Below is a small trained network, with its code and all its weights. Each question gives an input and a class and asks what happens when units are switched off, that is, made to give their printed mean instead of their output.

import numpy as np


def w(rows, s, z=0):
    codes = np.array(rows[::2]) - 128.0
    scale = np.full(codes.shape[1], s)
    scale[-1] = z or s
    return codes * scale


def norm(h):
    return h / np.sqrt((h * h).mean(-1, keepdims=True) + 1e-5)


def f(y):
    return y / 2 * (1 + np.tanh(0.7978845608 * (y + 0.044715 * y**3)))


def log_softmax(a):
    a = a - a.max(-1, keepdims=True)
    return a - np.log(np.exp(a).sum(-1, keepdims=True))


def net(x, mask):
    res = np.array(x, float).reshape(1, 3) / 4 @ E
    u = 0
    for l in range(2):
        y = f(norm(res) @ A[l][:, :-1].T + A[l][:, -1])
        res = res + np.where(mask[u : u + 11], y, B[l][:, -1]) @ B[l][:, :-1]
        u += 11
    return log_softmax(norm(res)[-1] @ U[:, :-1].T + U[:, -1])


A, B = {}, {}
E = w([
[125,6,72,70,39,103,2],'x0',
[221,104,44,81,180,231,118],'x1',
[151,127,82,109,185,64,113],'x2',
],0.0046)
A[0] = w([
[100,153,163,162,118,228,218,42],'L0N1',
[138,121,150,192,65,183,93,75],'L0N2',
[116,105,140,170,92,132,72,125],'L0N3',
[133,135,58,103,206,93,108,80],'L0N4',
[60,85,66,96,104,80,139,59],'L0N5',
[96,217,143,144,119,241,182,47],'L0N6',
[178,123,197,166,89,119,145,65],'L0N7',
[1,123,198,209,90,68,116,58],'L0N8',
[216,119,35,101,177,144,132,52],'L0N9',
[181,188,110,177,193,170,145,151],'L0N10',
[59,228,236,211,137,30,170,2],'L0N11',
],0.0051,0.0039)
B[0] = w([
[152,107,152,170,110,189,147,172],'L0N1',
[151,136,126,138,162,102,103,123],'L0N2',
[156,147,82,109,101,116,124,144],'L0N3',
[110,139,123,101,146,188,168,147],'L0N4',
[177,131,163,131,104,162,132,134],'L0N5',
[173,94,165,199,108,142,147,180],'L0N6',
[127,130,102,129,125,143,161,116],'L0N7',
[58,114,108,104,101,102,254,212],'L0N8',
[51,153,90,91,141,107,183,182],'L0N9',
[186,108,130,126,157,81,152,210],'L0N10',
[59,95,94,112,190,195,18,252],'L0N11',
],0.0065,0.0042)
A[1] = w([
[102,60,107,80,58,128,104,114],'L1N1',
[128,121,158,116,38,78,162,85],'L1N2',
[140,156,186,167,195,170,97,167],'L1N3',
[50,160,155,159,88,109,85,67],'L1N4',
[204,165,101,99,151,93,168,1],'L1N5',
[201,103,180,173,106,205,160,2],'L1N6',
[125,147,162,124,82,68,144,44],'L1N7',
[185,114,106,119,83,140,2,14],'L1N8',
[217,119,198,175,115,168,147,41],'L1N9',
[141,152,118,127,194,150,140,114],'L1N10',
[87,115,88,118,123,144,64,154],'L1N11',
],0.0092,0.0026)
B[1] = w([
[218,149,233,123,87,120,109,254],'L1N1',
[179,145,3,102,182,75,29,162],'L1N2',
[148,128,126,148,85,56,76,206],'L1N3',
[95,10,106,110,97,159,232,184],'L1N4',
[79,112,81,104,83,210,162,156],'L1N5',
[170,179,68,212,91,123,128,196],'L1N6',
[144,68,19,141,67,64,120,131],'L1N7',
[78,154,245,48,161,211,176,208],'L1N8',
[178,183,113,218,19,191,129,190],'L1N9',
[121,137,95,114,121,113,33,189],'L1N10',
[156,167,199,211,129,121,181,214],'L1N11',
],0.0064,0.0055)
U = w([
[123,165,32,52,207,183,157,135],'0',
[91,176,121,178,226,50,28,100],'1',
[11,74,156,159,139,114,193,166],'2',
[130,145,126,132,136,109,120,1],'3',
[188,150,234,67,121,178,130,179],'4',
[175,67,92,94,41,14,104,119],'5',
[203,199,94,245,85,171,123,161],'6',
],0.013,0.0076)

Each question gives the input, the list of numbers given to net, and the class t.
The units are the neurons (one row each of A and B). Each row of codes is followed by its name. A weight is (code - 128) times the scale printed after its matrix; where a second scale follows, it is the last column's (A, B and U).
mask holds one flag per neuron, layer by layer. A switched-off neuron (its flag False) gives its mean, the last column of its row in B, instead of its output. The means were averaged over made-up inputs and are rounded, as every weight is.
A unit's drop is (log p(t) with every unit on - log p(t) with that unit switched off) / (log p(t) with every unit on - log p(t) with every unit switched off).
The circuit of an input: a set's keep is (log p(t) with only the set's units on - log p(t) with every unit switched off) / (log p(t) with every unit on - log p(t) with every unit switched off). Starting from the 12 units with the biggest drops (on a tie, the unit counted first), units are removed one at a time, each time the one whose removal leaves the highest keep (on an exact tie, the one counted first), for as long as the keep stays at least 0.8.
circuit, biggest first: the units of the circuit, biggest drop first
top k neurons: the k neurons with the biggest drops, biggest first
top k neurons in layer l: the k neurons of layer l with the biggest drops, biggest first
drop when u is switched off: that unit's drop, to one decimal
input [-3,0,6], class 1: top 4 neurons in layer 1 : [L1N10; L1N4; L1N8; L1N3]
input [-6,-3,1], class 1: circuit, biggest first : [L0N11; L1N3]
input [3,-8,-6], class 5: circuit, biggest first : [L1N2]
input [-7,-6,5], class 1: top 3 neurons in layer 0 : [L0N11; L0N9; L0N10]
input [1,8,-4], class 0: circuit, biggest first : [L0N9; L1N9]
input [-1,-4,8], class 2: circuit, biggest first : [L1N2; L1N1]
input [-4,3,3], class 0: top 3 neurons in layer 1 : [L1N1; L1N5; L1N11]
input [-8,-4,1], class 1: top 2 neurons : [L0N11; L1N3]
input [-1,-1,-1], class 2: top 2 neurons : [L0N11; L0N8]
input [-6,-5,4], class 1: top 2 neurons in layer 1 : [L1N3; L1N8]
input [-1,-3,-7], class 2: top 2 neurons in layer 0 : [L0N8; L0N11]
input [5,-3,7], class 4: top 2 neurons : [L1N8; L0N8]
input [0,-1,4], class 1: top 2 neurons in layer 0 : [L0N8; L0N10]
input [5,-2,3], class 4: circuit, biggest first : [L1N8]
input [-3,-4,2], class 2: top 2 neurons : [L0N8; L1N4]
input [-2,-3,-7], class 2: drop when L0N8 is switched off : 0.8
input [4,-6,-5], class 5: drop when L1N2 is switched off : 0.3
input [5,4,0], class 4: drop when L0N8 is switched off : 0.0
